Here is a tiny trained network, its code and every weight. The questions are about switching its units off for an input and a target symbol, where a switched-off unit gives its printed mean instead of its output.

import numpy as np


def w(rows, s, z=0):
    codes = np.array(rows[::2]) - 128.0
    scale = np.full(codes.shape[1], s)
    scale[-1] = z or s
    return codes * scale


def norm(h):
    return h / np.sqrt((h * h).mean(-1, keepdims=True) + 1e-5)


def f(y):
    return y / 2 * (1 + np.tanh(0.7978845608 * (y + 0.044715 * y**3)))


def softmax(a):
    e = np.exp(a - a.max(-1, keepdims=True))
    return e / e.sum(-1, keepdims=True)


def log_softmax(a):
    a = a - a.max(-1, keepdims=True)
    return a - np.log(np.exp(a).sum(-1, keepdims=True))


def net(x, mask):
    ids = ['γθμφψω'.index(c) for c in x.split()]
    T = len(ids)
    res = E[ids] + P[:T]
    u = 0
    for l in range(2):
        r = norm(res)
        for j in range(2):
            rows = slice(2 * j, 2 * j + 2)
            q, k, v = (r @ M[l][rows].T for M in (Q, K, V))
            z = softmax(np.where(np.tri(T) > 0, q @ k.T / 2**0.5, -1e9)) @ v
            o = O[l][rows]
            res = res + np.where(mask[u + j], z, o[:, -1]) @ o[:, :-1]
        u += 2
        y = f(norm(res) @ A[l][:, :-1].T + A[l][:, -1])
        res = res + np.where(mask[u : u + 8], y, B[l][:, -1]) @ B[l][:, :-1]
        u += 8
    return log_softmax(norm(res)[-1] @ U[:, :-1].T + U[:, -1])


Q, K, V, O, A, B = {}, {}, {}, {}, {}, {}
E = w([
[144,130,115,119,77,209,157,131,94,74],'γ',
[135,90,67,133,140,219,157,216,105,88],'θ',
[156,189,167,199,105,107,117,144,189,99],'μ',
[88,84,18,156,70,157,66,136,106,212],'φ',
[158,140,165,115,52,138,200,21,84,138],'ψ',
[252,54,175,122,171,109,109,142,121,177],'ω',
],0.0033)
P = w([
[154,183,93,57,72,37,71,187,177,14],'0',
[191,177,62,138,159,185,118,55,238,96],'1',
[137,119,181,148,85,124,223,137,80,195],'2',
[29,108,187,220,254,140,45,46,105,150],'3',
[126,121,155,116,123,146,199,149,116,204],'4',
[125,139,212,183,82,90,8,180,29,87],'5',
[111,138,153,106,128,163,174,148,132,186],'6',
[233,153,99,204,43,62,74,186,159,80],'7',
],0.0039)
Q[0] = w([
[244,163,116,99,20,71,36,213,107,128],'L0H1',
[229,132,2,115,105,110,176,128,239,113],'L0H1',
[209,109,175,112,179,103,194,124,157,101],'L0H2',
[131,148,57,21,167,112,122,137,120,101],'L0H2',
],0.0041)
K[0] = w([
[101,42,230,200,149,43,15,145,8,85],'L0H1',
[223,180,119,207,2,74,112,234,2,139],'L0H1',
[205,121,198,96,186,124,136,183,176,129],'L0H2',
[108,39,79,82,134,150,160,184,89,181],'L0H2',
],0.004)
V[0] = w([
[35,227,117,149,105,172,178,90,89,80],'L0H1',
[87,207,182,240,158,88,119,185,239,60],'L0H1',
[150,113,127,108,200,231,251,218,38,78],'L0H2',
[33,151,7,170,33,172,101,143,100,180],'L0H2',
],0.0024)
O[0] = w([
[136,163,186,227,131,33,174,133,143,75,109],'L0H1',
[133,235,78,131,209,21,84,113,118,99,250],'L0H1',
[160,131,203,97,139,153,124,75,5,60,48],'L0H2',
[169,69,223,120,139,30,107,156,192,146,119],'L0H2',
],0.003,0.0022)
A[0] = w([
[154,147,72,58,174,38,130,128,112,104,68],'L0N1',
[92,143,59,133,146,42,42,100,143,56,72],'L0N2',
[77,115,94,46,120,179,155,139,77,153,87],'L0N3',
[128,169,191,131,168,87,124,141,162,88,53],'L0N4',
[101,222,123,140,146,71,141,149,145,121,93],'L0N5',
[134,148,140,65,137,175,205,99,45,75,60],'L0N6',
[126,124,202,111,101,160,253,138,125,134,109],'L0N7',
[23,144,33,75,74,170,173,117,75,133,3],'L0N8',
],0.0053,0.0033)
B[0] = w([
[116,162,139,127,113,44,182,164,181,98,132],'L0N1',
[136,154,155,56,130,89,196,123,70,81,250],'L0N2',
[129,102,188,164,145,162,102,130,203,168,135],'L0N3',
[135,107,105,126,121,184,122,106,125,127,153],'L0N4',
[145,46,140,105,136,191,109,130,138,177,225],'L0N5',
[47,129,139,194,119,139,126,139,229,197,123],'L0N6',
[151,193,149,127,115,41,192,183,97,155,205],'L0N7',
[181,191,120,41,136,42,195,128,1,66,118],'L0N8',
],0.0052,0.0026)
Q[1] = w([
[163,89,91,71,131,189,167,117,245,164],'L1H1',
[5,118,167,125,216,208,119,101,139,154],'L1H1',
[40,100,177,100,220,95,126,72,37,155],'L1H2',
[98,215,119,158,220,112,255,116,192,186],'L1H2',
],0.0062)
K[1] = w([
[163,158,127,53,44,45,131,214,177,135],'L1H1',
[153,112,30,81,178,114,169,70,255,102],'L1H1',
[145,134,9,50,195,152,198,22,199,124],'L1H2',
[183,229,159,122,129,176,186,217,177,163],'L1H2',
],0.007)
V[1] = w([
[100,148,115,107,72,149,81,41,167,24],'L1H1',
[67,110,107,113,143,154,134,254,124,47],'L1H1',
[183,122,157,90,171,202,147,187,146,79],'L1H2',
[147,201,167,97,99,166,139,115,213,92],'L1H2',
],0.0042)
O[1] = w([
[213,61,229,174,40,65,190,187,169,194,157],'L1H1',
[23,93,237,220,252,85,118,113,50,137,198],'L1H1',
[78,204,96,152,132,118,50,91,2,52,205],'L1H2',
[157,153,102,84,7,89,84,214,89,76,247],'L1H2',
],0.0038,0.0014)
A[1] = w([
[105,153,124,73,169,118,163,126,101,138,109],'L1N1',
[145,184,125,25,120,16,157,141,59,60,84],'L1N2',
[114,165,86,102,149,218,69,99,132,148,99],'L1N3',
[125,78,154,159,131,98,107,148,119,117,100],'L1N4',
[45,94,153,159,220,92,113,32,85,79,1],'L1N5',
[109,160,80,24,156,130,169,124,87,94,49],'L1N6',
[77,14,196,145,195,188,175,90,254,178,26],'L1N7',
[160,85,112,118,81,141,129,124,166,122,73],'L1N8',
],0.0088,0.0061)
B[1] = w([
[114,134,88,135,82,130,121,130,132,101,147],'L1N1',
[99,85,149,86,182,2,154,251,91,55,254],'L1N2',
[140,217,126,136,102,130,211,179,68,219,165],'L1N3',
[99,131,103,156,123,136,144,69,124,108,151],'L1N4',
[78,203,62,39,199,143,34,83,114,160,139],'L1N5',
[133,20,172,144,173,135,76,61,160,65,155],'L1N6',
[16,112,241,116,164,151,168,111,237,209,170],'L1N7',
[112,125,113,61,145,179,134,134,147,115,129],'L1N8',
],0.0079,0.0085)
U = w([
[87,183,61,89,216,135,34,57,88,123,56],'γ',
[73,90,218,125,163,175,146,118,198,182,50],'θ',
[158,78,134,255,81,119,84,51,97,72,2],'μ',
[170,207,92,117,98,154,199,154,57,205,17],'φ',
[219,79,77,39,70,208,100,138,183,83,120],'ψ',
[108,82,118,73,152,56,132,213,88,50,219],'ω',
],0.0046,0.00083)

Each question gives the input, a string of symbols that net reads in full, and the target symbol t.
The units are the heads (2 rows each of Q, K, V and O) and the neurons (one row each of A and B). Each row of codes is followed by its name. A weight is (code - 128) times the scale printed after its matrix; where a second scale follows, it is the last column's (O, A, B and U).
mask holds one flag per unit, layer by layer, with each layer's heads first. A switched-off unit (its flag False) gives its mean, the last column of its rows in O or B, instead of its output. The means were averaged over made-up inputs and are rounded, as every weight is.
A unit's drop is (log p(t) with every unit on - log p(t) with that unit switched off) / (log p(t) with every unit on - log p(t) with every unit switched off).
most important unit: the unit with the biggest drop
top k neurons: the k neurons with the biggest drops, biggest first
top k neurons in layer l: the k neurons of layer l with the biggest drops, biggest first
drop when u is switched off: that unit's drop, to one decimal
input ω φ μ ω ω, target θ: top neuron -> [L0N3]
input φ φ ψ μ φ γ θ ψ, target μ: top 4 neurons -> [L1N2 L0N7 L0N2 L0N8]
input μ γ μ θ, target μ: top 2 neurons -> [L1N2 L0N7]
input θ ω φ μ, target φ: top 2 neurons -> [L1N3 L1N2]
input φ γ μ μ φ, target φ: top 2 neurons -> [L0N2 L0N8]
input φ θ μ ψ ω φ ω, target φ: top 4 neurons -> [L0N2 L0N7 L0N5 L1N2]
input ω ψ γ φ γ, target φ: top 2 neurons in layer 0 -> [L0N7 L0N6]
input φ θ φ γ, target γ: top 2 neurons in layer 1 -> [L1N5 L1N2]
input γ γ φ ω, target μ: top 2 neurons in layer 1 -> [L1N2 L1N4]
input μ ω φ μ γ γ φ, target φ: top 2 neurons in layer 0 -> [L0N2 L0N3]
input φ γ θ γ, target μ: top 4 neurons -> [L0N7 L1N2 L0N2 L0N8]
input ω μ φ ψ μ ω μ ψ, target φ: top 2 neurons in layer 1 -> [L1N3 L1N2]
input φ γ φ ω φ μ μ, target φ: top 2 neurons -> [L0N2 L0N7]
input φ θ θ θ γ ω, target γ: most important unit -> L1H2
input μ ω ψ θ ω, target φ: top 3 neurons in layer 1 -> [L1N2 L1N3 L1N7]
input ω ω μ γ φ φ, target μ: top 3 neurons -> [L1N2 L0N8 L0N7]
input μ ψ θ γ φ ψ ω ω, target ψ: top 2 neurons -> [L1N2 L1N8]
input μ μ φ φ μ, target θ: top 2 neurons -> [L0N2 L0N5]
input μ ψ φ θ γ φ, target γ: drop when L1H2 is switched off -> 0.3
input ψ ψ φ ω, target ψ: most important unit -> L1H1
input θ φ φ μ γ γ μ φ, target μ: drop when L0H1 is switched off -> 0.1
input ψ ψ θ γ, target ψ: drop when L1H1 is switched off -> 0.8
input γ γ ψ μ, target μ: drop when L0N4 is switched off -> 0.0
